Look-ups in named tables: a row name and a column name give one cell, copied from the table.

Gemesar =
	Pamomes	Nebo	Zagad
Vubu	72	150	0
Vikilik	145	109	82
Luf	152	82	106
Faderos	151	91	99
Mef	11	207	7

What is the Pamomes of Mef in Gemesar?
11
What is the Nebo of Mef in Gemesar?
207
What is the Zagad of Vubu in Gemesar?
0
What is the Zagad of Faderos in Gemesar?
99
What is the Pamomes of Vikilik in Gemesar?
145
What is the Pamomes of Faderos in Gemesar?
151
What is the Nebo of Vubu in Gemesar?
150
What is the Nebo of Faderos in Gemesar?
91
What is the Nebo of Luf in Gemesar?
82
What is the Nebo of Vikilik in Gemesar?
109
What is the Zagad of Mef in Gemesar?
7
What is the Pamomes of Vubu in Gemesar?
72
What is the Zagad of Vikilik in Gemesar?
82
What is the Pamomes of Luf in Gemesar?
152

Tunozul =
,Gumu,Rom,Rupo
Nipu,2.23,6.44,-16.93
Bologo,9.21,-8.62,-5.35
Nadaz,-2.53,7.23,-0.09
Mizas,3.54,2.78,7.98
Tuk,5.24,-2.76,8.84
Noda,-33.38,62.70,2.05
Miz,-5.05,-18.42,-2.96
Pobari,14.10,3.95,-9.20
Vutu,28.43,-28.70,-7.73
Pafo,-23.52,-91.35,-62.58
Pez,-19.81,5.93,17.74
Gez,6.42,-1.46,-6.27

What is the Rom of Noda in Tunozul? 62.70
What is the Gumu of Pez in Tunozul? -19.81
What is the Rom of Miz in Tunozul? -18.42
What is the Rom of Vutu in Tunozul? -28.70
What is the Gumu of Nipu in Tunozul? 2.23
What is the Gumu of Noda in Tunozul? -33.38
What is the Rom of Pafo in Tunozul? -91.35
What is the Rupo of Pafo in Tunozul? -62.58
What is the Rupo of Vutu in Tunozul? -7.73
What is the Rupo of Noda in Tunozul? 2.05
What is the Rom of Mizas in Tunozul? 2.78
What is the Rupo of Tuk in Tunozul? 8.84
What is the Rupo of Gez in Tunozul? -6.27
What is the Rom of Tuk in Tunozul? -2.76

Kog.csv
,Vufi,Bigale,Tet,Gup,Fim,Dizele,Vom,Tedu
Varezub,0.1,-0.2,-0.6,0.1,-0.4,-0.6,-0.4,-0.3
Tatib,0.2,-1.0,0.5,0.4,-0.8,0.2,-0.4,0.2
Zasiti,0.2,-0.4,-0.1,0.6,-0.4,-0.8,-0.1,-0.3
Sog,-0.4,0.0,-0.1,-0.7,-0.1,0.3,0.2,0.1
Tipebit,-1.0,-0.5,0.7,-0.7,0.7,-0.9,-0.3,0.4
Dad,0.7,-0.3,0.6,-0.2,0.0,0.3,0.3,-0.4
Val,0.2,-0.1,0.4,0.1,0.5,0.2,-0.6,0.5
Fati,-0.1,0.0,0.2,-0.4,-0.3,-0.6,-0.1,-0.8

Fati, Dizele -> -0.6
Dad, Tedu -> -0.4
Fati, Gup -> -0.4
Dad, Fim -> 0.0
Dad, Dizele -> 0.3
Varezub, Vufi -> 0.1
Row with the largest Vom: Dad

Sozu =
	Pozif	Kor	Tinid	Gagad	Kolebef
Koduv	7897	5403	8416	-2705	3254
Bosad	1157	-2596	-6390	-2841	1690
Zit	6851	1420	949	7585	-6212
Mebov	166	3713	-4952	-2398	-6260
Finuno	7655	2638	2732	6764	2961
Bizel	8271	7228	-3683	827	6222
Vitof	8745	-771	-4739	-773	-3342
Noda	-718	-2717	-5383	8167	7792
Nefa	6551	7013	6573	4080	2393
Dase	5678	6040	-477	-6752	6195
Getu	2914	6552	-2091	-6674	3554

Gagad of Zit is 7585
Kolebef of Bosad is 1690
Kolebef of Getu is 3554
Tinid of Koduv is 8416
Tinid of Mebov is -4952
Pozif of Nefa is 6551
Pozif of Mebov is 166
Tinid of Bosad is -6390
Kor of Noda is -2717
Gagad of Dase is -6752
Kor of Getu is 6552
Gagad of Mebov is -2398
Kor of Bosad is -2596
Kolebef of Koduv is 3254
Kolebef of Finuno is 2961

Vozerak =
,Fumirin,Napeme,Baru,Sok
Puse,-0.145,-31.191,-46.540,-59.017
Kunuvuf,-79.128,-9.647,-17.201,8.795
Pado,-10.574,-81.464,-74.120,-75.893
Pir,-70.147,47.247,-20.872,41.197
Miv,1.791,-41.891,-28.566,20.815
Fim,-1.540,-31.060,-26.969,-54.378
Siriduv,-39.583,-83.304,-51.237,54.649

Miv, Baru => -28.566
Kunuvuf, Fumirin => -79.128
Pado, Sok => -75.893
Kunuvuf, Baru => -17.201
Pir, Napeme => 47.247
Pir, Fumirin => -70.147
Kunuvuf, Napeme => -9.647
Siriduv, Sok => 54.649
Puse, Sok => -59.017
Fim, Sok => -54.378
Which row has the largest Sok? Siriduv

Table Sapilut
,Lopevo,Tusun,Bovore,Bagoniz,Rog
Lile,77,72,203,203,175
Geru,61,71,199,205,196
Nukema,94,102,175,160,190
Nason,115,124,148,163,186

Lile, Tusun => 72
Nukema, Tusun => 102
Geru, Bovore => 199
Lile, Rog => 175
Nukema, Bagoniz => 160
Geru, Lopevo => 61
Geru, Bagoniz => 205
Nukema, Rog => 190
Geru, Rog => 196
Nason, Rog => 186
Lile, Bovore => 203
Nason, Bovore => 148
Nason, Lopevo => 115
Lile, Lopevo => 77
Nason, Bagoniz => 163
Nason, Tusun => 124

Namen =
,Luvufun,Vol,Dalikog,Nus,Lasoli,Paf
Lovizi,-21654,-33996,-39455,-25714,-10856,-39185
Mepav,-29399,-32157,-39541,-45654,-4588,-33203
Nok,28038,49404,49142,42524,5917,50208
Gopipe,35721,55581,39029,33804,3540,46922
Mobop,42514,42961,27479,26868,29931,60147
Suma,44990,47206,28230,17874,19309,53634
Tem,51147,31371,11647,11297,34328,57004
Dama,-34352,-35972,-23755,-31241,-12657,-44443
Gazon,6589,-58835,-50758,-54325,40191,-4572
Bedim,39246,54139,28232,25071,20264,51318

Nus of Gazon = -54325
Nus of Mobop = 26868
Nus of Tem = 11297
Nus of Dama = -31241
Vol of Dama = -35972
Vol of Gopipe = 55581
Dalikog of Bedim = 28232
Paf of Dama = -44443
Paf of Suma = 53634
Dalikog of Nok = 49142
Vol of Gazon = -58835
Paf of Gazon = -4572
Nus of Mepav = -45654
Paf of Nok = 50208
Vol of Suma = 47206
Which row has the largest Vol? Gopipe

Tem
         Gokitu  Bivor  Muposi  Femoro   Zem  Basefom  Zogepu
Kig         118    357     651     595  -547     -550    -587
Revufi     -206    494     676     633  -602     -595    -529
Tibosod     606   -729    -719    -708   579      559     356
Dige       -122   -362    -572    -538   385      389     418
Sivip      -385    512     602     572  -563     -550    -428
Pugifa      167   -602    -773    -739   574      568     503
Fur        -168   -167    -303    -284   169      175     220
Dif         259      4     196     163  -175     -183    -269
Mozamu     -347   -149    -377    -346   208      220     321
Rar        -164     66      52      47  -108     -103     -56

Bivor of Fur = -167
Basefom of Pugifa = 568
Zogepu of Rar = -56
Basefom of Fur = 175
Muposi of Sivip = 602
Femoro of Pugifa = -739
Muposi of Mozamu = -377
Muposi of Fur = -303
Basefom of Kig = -550
Muposi of Kig = 651
Bivor of Pugifa = -602
Muposi of Revufi = 676
Bivor of Dige = -362
Bivor of Rar = 66
Femoro of Sivip = 572
Zogepu of Dige = 418
Muposi of Dif = 196
Zem of Mozamu = 208
Basefom of Dif = -183

